Each row is followed by its class.
12 209 128 140 287 35 350 54 244 -434 -184 160 -57 98 23 297 178 -316
 242 438 178 204 -122 -173 517 109 113 279 354 -380 165 92 541 37 239
 445 : <109>
39 23 -79 -12 -5 343 171 269 -216 -117 137 -12 -86 -113 -161 -20 -338 48
 147 -212 -417 10 326 -135 133 -184 94 163 -343 -291 97 -72 692 362 652
 244 : <71>
460 -156 -250 -65 36 157 -121 107 100 -391 178 67 45 -163 40 -66 -331
 178 15 -211 -122 91 182 210 -23 53 274 -367 -537 28 -81 -12 487 545 113
 -107 : <8>
169 -20 246 19 270 11 301 254 -405 146 -257 -29 -46 176 -185 -11 4 -27
 -208 -119 95 -17 90 -96 259 -97 -242 -183 297 348 121 11 -85 -188 245
 136 : <148>
-217 126 28 19 331 -345 299 -22 93 -261 57 123 -126 132 31 113 119 -103
 -86 65 106 148 -124 -175 427 130 245 50 99 -41 -50 285 -47 168 -145 127 : <169>
194 -221 28 -18 265 256 204 242 -250 211 -126 -107 -164 71 92 4 -110 45
 -68 116 110 7 92 138 154 -124 197 -175 131 501 -5 49 10 -29 90 -152 : <169>
-148 23 -110 -24 312 -61 310 277 -161 -147 -48 53 78 112 -32 -47 -260
 -119 -202 64 -53 504 192 157 355 76 306 -238 -311 192 28 52 567 336
 -163 -63 : <71>
80 209 -281 148 -24 -154 -14 176 -210 -291 -2 -268 266 -22 -12 -126 -283
 225 201 -166 -294 145 160 65 -58 -274 108 -161 -135 16 -175 -205 295
 -13 255 43 : <121>
-149 -35 98 43 -363 58 -156 -72 -310 82 -84 -37 157 -28 -112 43 -41 128
 -54 55 -19 325 -25 105 -26 50 151 130 -81 -172 119 -85 34 92 -134 -102 : <169>
497 -143 432 4 143 -38 70 236 -95 -78 -119 186 41 173 -106 59 -63 -265
 18 -27 30 -61 -203 232 274 215 2 -432 147 138 -4 263 350 194 116 148 : <8>
107 -43 -192 81 -80 -325 151 111 -434 244 86 177 -165 -86 53 -139 -381
 207 -358 -478 205 105 224 -102 204 7 209 90 -537 48 381 75 -263 341
 -110 -340 : <148>
-202 325 206 142 285 -4 284 232 -137 -30 -103 11 50 77 -324 125 -189
 -195 -76 53 -407 171 6 -254 10 52 -138 224 -27 74 152 -56 281 118 315
 158 : <109>
368 126 191 168 -112 -28 67 237 -162 -229 -159 236 380 186 -91 -23 -226
 -19 -304 103 34 281 -21 -59 279 215 22 -531 -58 -335 -116 7 669 422 267
 199 : <148>
-7 -89 -156 69 340 193 452 425 -273 285 -103 -96 7 119 182 8 -18 -165
 -337 88 -171 217 193 44 248 -415 121 -432 -103 265 -54 -121 372 0 322
 180 : <109>
-100 -67 245 8 517 317 632 285 -237 2 -186 -29 -198 10 17 32 73 -422 73
 -251 -288 -24 323 -173 220 59 34 487 -172 258 159 -70 343 238 185 246 : <71>
528 290 370 86 252 -66 76 343 -35 -341 -242 -103 452 270 -222 -12 -100
 -327 166 366 52 216 -10 108 57 99 -291 -527 219 7 -265 108 612 -14 335
 234 : <144>
-202 230 45 -71 600 261 599 176 50 -385 -81 -84 -216 2 39 8 267 -333 98
 52 -217 226 85 48 175 130 102 261 -3 290 34 -33 544 232 120 127 : <169>
555 142 327 39 -158 41 -108 185 106 -439 -174 109 300 255 -378 68 -242
 -86 269 421 180 -46 -213 -84 -207 184 -238 -357 117 -155 -143 111 145
 162 275 -27 : <8>
462 -156 -336 -211 458 95 63 372 -217 168 -1 -312 -73 -5 242 52 -30 51
 -12 -97 -21 -64 159 365 -51 -337 244 -568 -142 790 -243 -52 194 80 8
 -233 : <39>
422 -150 271 -5 148 101 -104 198 23 167 -145 16 321 120 -87 -28 -1 -147
 -129 182 0 85 -194 155 -85 240 -85 -545 -189 113 -166 125 297 150 108
 66 : <144>
-117 6 -95 -98 485 143 356 92 -132 -249 3 -195 -183 -70 117 -120 49 -106
 -88 -203 -141 1 205 -40 275 -111 320 251 -393 380 -28 -77 447 325 44 14 : <109>
529 -132 294 -28 63 202 -55 162 -243 -188 -62 47 148 96 -189 -83 -267 70
 -231 -106 122 246 -21 239 139 396 214 -254 -398 167 -178 153 631 576
 -485 -206 : <121>
136 85 6 -44 72 -256 241 86 2 -355 133 185 -156 93 -30 -36 -216 20 -158
 -162 -24 104 -345 139 334 16 286 -255 -212 92 -20 292 140 276 -54 -171 : <169>
-200 99 89 -4 8 -122 67 146 -550 -305 -109 -215 345 101 -58 -153 -17 137
 -269 -59 -120 396 126 108 219 -349 268 -373 -272 67 -207 -133 360 188
 86 -43 : <169>
77 -188 -347 -95 25 234 98 43 -302 265 79 -139 -186 -127 370 -165 -285
 239 -181 -158 -96 204 349 162 -9 -163 323 -226 -391 302 142 -149 346
 215 144 -177 : <169>
266 124 -591 37 -177 -120 -37 239 -288 105 -4 -144 255 -25 74 -83 -454
 335 153 17 59 397 282 -6 68 9 124 -150 -277 -293 -2 -181 368 89 311 97 : <169>
589 -214 -152 -405 572 452 321 411 -276 -14 -208 -215 -32 150 -169 -4
 -114 -49 276 322 198 106 379 -31 311 -138 -76 -246 193 395 0 -33 642
 -21 308 175 : <8>
-75 173 -328 193 -199 -68 17 151 -200 220 -148 -15 134 17 14 -94 -311
 145 -32 202 81 185 224 -219 18 155 59 44 -78 -183 112 -11 139 83 126 46 : <71>
-111 -111 -25 79 -87 -174 -278 56 -268 6 -16 -25 141 -17 -97 -215 -171
 120 -243 -101 33 126 67 270 -149 146 161 -250 -423 217 -89 -100 8 230
 -460 -196 : <144>
38 -263 78 -121 209 490 -78 157 75 209 -252 -34 16 86 -195 161 184 -133
 109 494 -133 -192 -130 -9 -33 -115 -66 -17 259 163 20 51 49 -133 81 236 : <8>
504 -74 -7 32 101 176 160 281 143 -97 -43 130 74 59 166 126 -156 -247
 161 118 188 248 -16 217 230 290 206 -206 53 -159 -128 29 584 319 -45 44 : <8>
496 -54 -66 24 191 27 -224 50 224 -223 -35 49 256 9 111 -40 -204 -33 88
 101 89 188 -141 365 27 364 272 -470 -322 96 -320 298 313 467 -225 -182 : <144>
-192 238 -93 52 164 -439 270 95 -3 -251 43 357 -36 13 -192 93 16 -220
 -261 -84 12 211 -119 -116 478 123 158 220 -445 -250 196 285 -107 382
 105 55 : <148>
486 44 442 -28 264 112 203 263 -122 -262 -148 20 236 272 -225 -9 -245
 -96 217 152 88 53 16 -235 220 51 -287 -344 181 -132 -36 182 474 3 532
 334 : <71>
-332 160 8 231 97 -419 281 62 -43 -98 8 221 -83 49 3 -57 -128 -100 -27
 -217 -298 148 -86 -65 331 -46 114 38 -155 -235 114 241 -195 15 299 258 : <39>
-137 143 -179 29 186 -10 89 239 25 -335 118 143 49 -67 -241 -28 -314
 -184 -169 59 -310 199 70 121 171 -37 238 -28 -461 128 29 82 324 470 187
 -110 : <8>
549 -62 -94 -192 473 304 304 410 -186 47 -282 -351 212 268 224 -23 -4
 -95 200 307 167 88 80 100 186 -234 27 -543 331 427 -328 41 418 -118 212
 84 : <169>
190 37 -289 -48 234 -131 336 87 -69 -418 139 37 -95 -25 98 -81 -251 46
 -34 -143 -21 311 117 -21 400 -217 456 -97 -492 -11 8 61 280 446 245
 -104 : <39>
567 5 -1 138 21 151 -115 293 90 -129 -166 124 442 85 -109 132 -115 -184
 171 442 42 214 28 127 -11 304 -83 -388 -117 -287 -210 30 643 254 143
 281 : <169>
806 -286 116 -246 426 495 145 150 63 -213 -151 -92 -29 133 -37 214 196
 -89 392 499 354 61 -31 98 228 387 149 19 258 150 -62 97 782 223 -200
 244 : <144>
-122 128 86 49 257 168 164 137 -80 60 -77 17 -14 -75 -82 157 134 -222
 -33 96 -290 150 106 -95 0 237 51 148 -223 39 87 57 515 336 176 224 : <39>
169 -60 -226 -3 -283 -68 -347 24 -157 -88 -26 -51 396 -54 -175 5 -161
 351 34 123 -17 118 15 -170 -76 -78 36 -223 -154 -268 24 -46 82 57 162
 114 : <121>
-18 -37 -114 86 289 -126 283 85 -325 -95 -131 -202 -5 54 147 -226 -255
 -13 149 -107 68 55 418 -237 241 41 58 221 -83 238 147 6 295 -59 -224
 294 : <39>
144 -184 -188 -204 321 114 270 233 -346 279 -11 -207 -61 14 82 29 158 18
 -239 -75 82 181 338 -21 131 -189 205 -102 -277 378 6 -174 -37 230 357
 -67 : <109>
149 108 -237 99 53 -90 299 129 -131 -199 6 -49 51 87 -104 7 -229 169 50
 -268 -177 106 -83 -92 141 136 63 -56 -230 36 -195 104 105 183 35 123 : <169>
-73 84 135 -67 327 -92 290 267 -47 -370 -85 59 35 89 -50 217 306 -189
 110 139 20 192 -153 24 400 -76 124 -55 22 -177 10 161 232 15 365 369 : <8>
278 193 -75 6 -52 221 186 -41 -115 -342 -244 -267 97 109 74 -51 -86 156
 498 110 53 182 106 -136 -3 -35 -66 169 412 -198 -24 -262 362 -156 130
 187 : <8>
268 -203 -20 -211 314 605 140 126 -370 126 -105 -289 -100 47 158 -93
 -400 207 32 274 -15 412 246 213 326 -302 327 -312 231 464 -109 84 504
 -58 265 -210 : <148>
-141 366 30 69 107 -538 210 125 19 -415 -60 251 199 98 -188 145 -21 -249
 -246 -11 56 327 -262 -221 443 -11 139 -67 -234 -279 150 219 -60 330 332
 68 : <121>
-159 34 71 -10 404 284 353 264 61 -207 -102 40 -82 46 -205 80 -62 -257
 224 370 -272 157 75 70 179 215 173 448 163 204 27 -44 507 111 -73 71 : <169>
-26 -138 -225 -261 401 585 427 126 -344 97 -30 -319 -185 -122 150 -43
 -163 107 181 -153 -474 6 281 -114 118 -108 227 427 -154 508 -73 -54 369
 53 283 40 : <169>
84 284 434 -46 498 467 537 276 -198 -156 -264 -145 3 142 -125 100 -11
 -368 213 308 -295 300 87 -154 256 -16 -185 173 458 38 -17 36 777 -112
 508 366 : <144>
31 172 -163 11 -21 -536 13 105 87 -175 -6 302 131 26 -77 109 57 -54 -187
 -37 132 127 -158 -42 236 158 151 -142 -337 -304 32 217 -194 329 64 -12 : <169>
237 49 -221 -49 47 402 193 380 -336 184 8 -49 69 -111 -91 41 -408 159
 -293 9 -381 363 158 70 101 11 198 -202 -342 216 11 5 705 335 441 -98 : <109>
-164 68 60 20 628 228 552 217 -130 117 -121 -8 -108 95 5 18 42 -285 -105
 50 -308 129 145 -9 226 -3 59 79 -54 429 -153 17 282 112 111 -16 : <148>
344 -293 122 68 -43 483 -83 123 -202 447 -198 -99 108 15 40 -156 -323
 -34 -366 80 7 25 44 127 112 -269 -58 -365 -99 299 81 120 128 -114 138
 -56 : <8>
563 -138 275 -126 223 420 67 -63 -49 -38 -184 17 39 94 -182 82 -180 48
 316 196 135 218 199 -150 110 416 -108 59 -75 -104 145 235 598 283 85
 188 : <39>
637 -251 79 108 49 62 -264 -95 96 115 -80 6 127 37 -83 -20 -179 -26 -163
 -125 265 -80 -54 244 0 310 9 -339 -384 354 -54 233 113 367 -431 -211 : <148>
225 213 -52 -6 15 -246 112 90 251 -548 33 139 156 26 -187 163 -107 -134
 446 136 8 175 -254 -268 -2 115 -47 273 -143 -501 266 16 60 118 223 232 : <71>
32 -180 62 -85 473 293 119 51 -110 44 -144 -294 -120 110 147 -60 30 -75
 -255 38 80 102 50 315 106 -99 258 -347 -20 899 -233 162 -25 117 -275
 -300 : <148>
-216 -207 -57 25 409 373 77 275 -219 314 -183 -145 -257 -97 97 -77 13
 -61 -351 196 -152 26 243 167 222 -187 221 86 3 505 199 -79 359 -114 -58
 187 : <109>
-46 312 -555 236 -205 -173 51 89 -212 17 22 -65 337 -99 263 -29 -198 236
 -71 -169 -232 333 168 -144 123 -175 203 -246 -177 -427 -114 -307 379
 216 550 154 : <71>
58 -55 -222 29 295 34 200 234 -364 551 -146 -81 -25 12 383 -62 -129 80
 -444 46 -11 82 225 25 287 -297 275 -498 91 506 -87 25 87 -41 279 -204 : <71>
417 -34 5 -87 407 349 154 285 -159 -14 -221 -359 114 146 -57 37 43 -58
 -84 62 -37 123 6 274 36 -225 2 -587 178 654 -441 13 304 -24 -117 -124 : <8>
401 -316 -326 -92 323 535 281 364 -189 465 -151 -239 -90 18 328 134 -240
 64 189 262 57 193 158 104 142 -196 270 -309 329 438 -89 -111 334 -153
 220 -63 : <8>
180 226 -178 55 288 -519 171 127 186 -381 70 122 -138 -49 65 212 23 -57
 384 -49 52 103 -187 -101 326 83 193 208 31 -390 185 108 159 24 137 337 : <169>
340 -258 -232 -32 46 298 128 280 -106 317 -76 -43 -29 18 199 -102 -239
 140 -249 154 81 -45 226 1 -145 17 124 -345 -188 384 54 -72 157 138 158
 -135 : <144>
186 -2 -44 -35 -302 -97 -179 -60 -436 255 -84 0 232 -68 -223 -129 -266
 221 -182 -58 3 72 344 -226 108 -240 -100 51 -321 -267 154 -37 14 22 289
 -77 : <169>
663 -188 313 -15 456 424 91 75 22 -314 -182 -97 -59 124 -70 58 24 -85
 153 220 47 -62 220 127 -23 220 -14 -99 15 387 -135 84 551 249 -278 148 : <169>
-75 -105 179 37 383 309 105 19 142 -43 -216 87 -4 7 -151 54 10 -467 -94
 355 -173 -23 -18 28 144 39 63 188 -204 365 53 150 276 155 -159 12 : <121>
584 -266 209 64 16 261 -197 56 -96 106 -190 -37 137 36 105 -142 -159 -62
 -183 167 158 -31 -45 164 146 56 178 -439 -81 169 -81 77 526 251 -104
 -13 : <169>
33 35 26 145 -114 -87 -195 25 -64 -255 -103 -27 225 42 -373 -127 -328 33
 292 -3 -132 -140 81 -160 -144 -126 -278 50 -89 -146 23 -42 -23 -136 -8
 168 : <121>
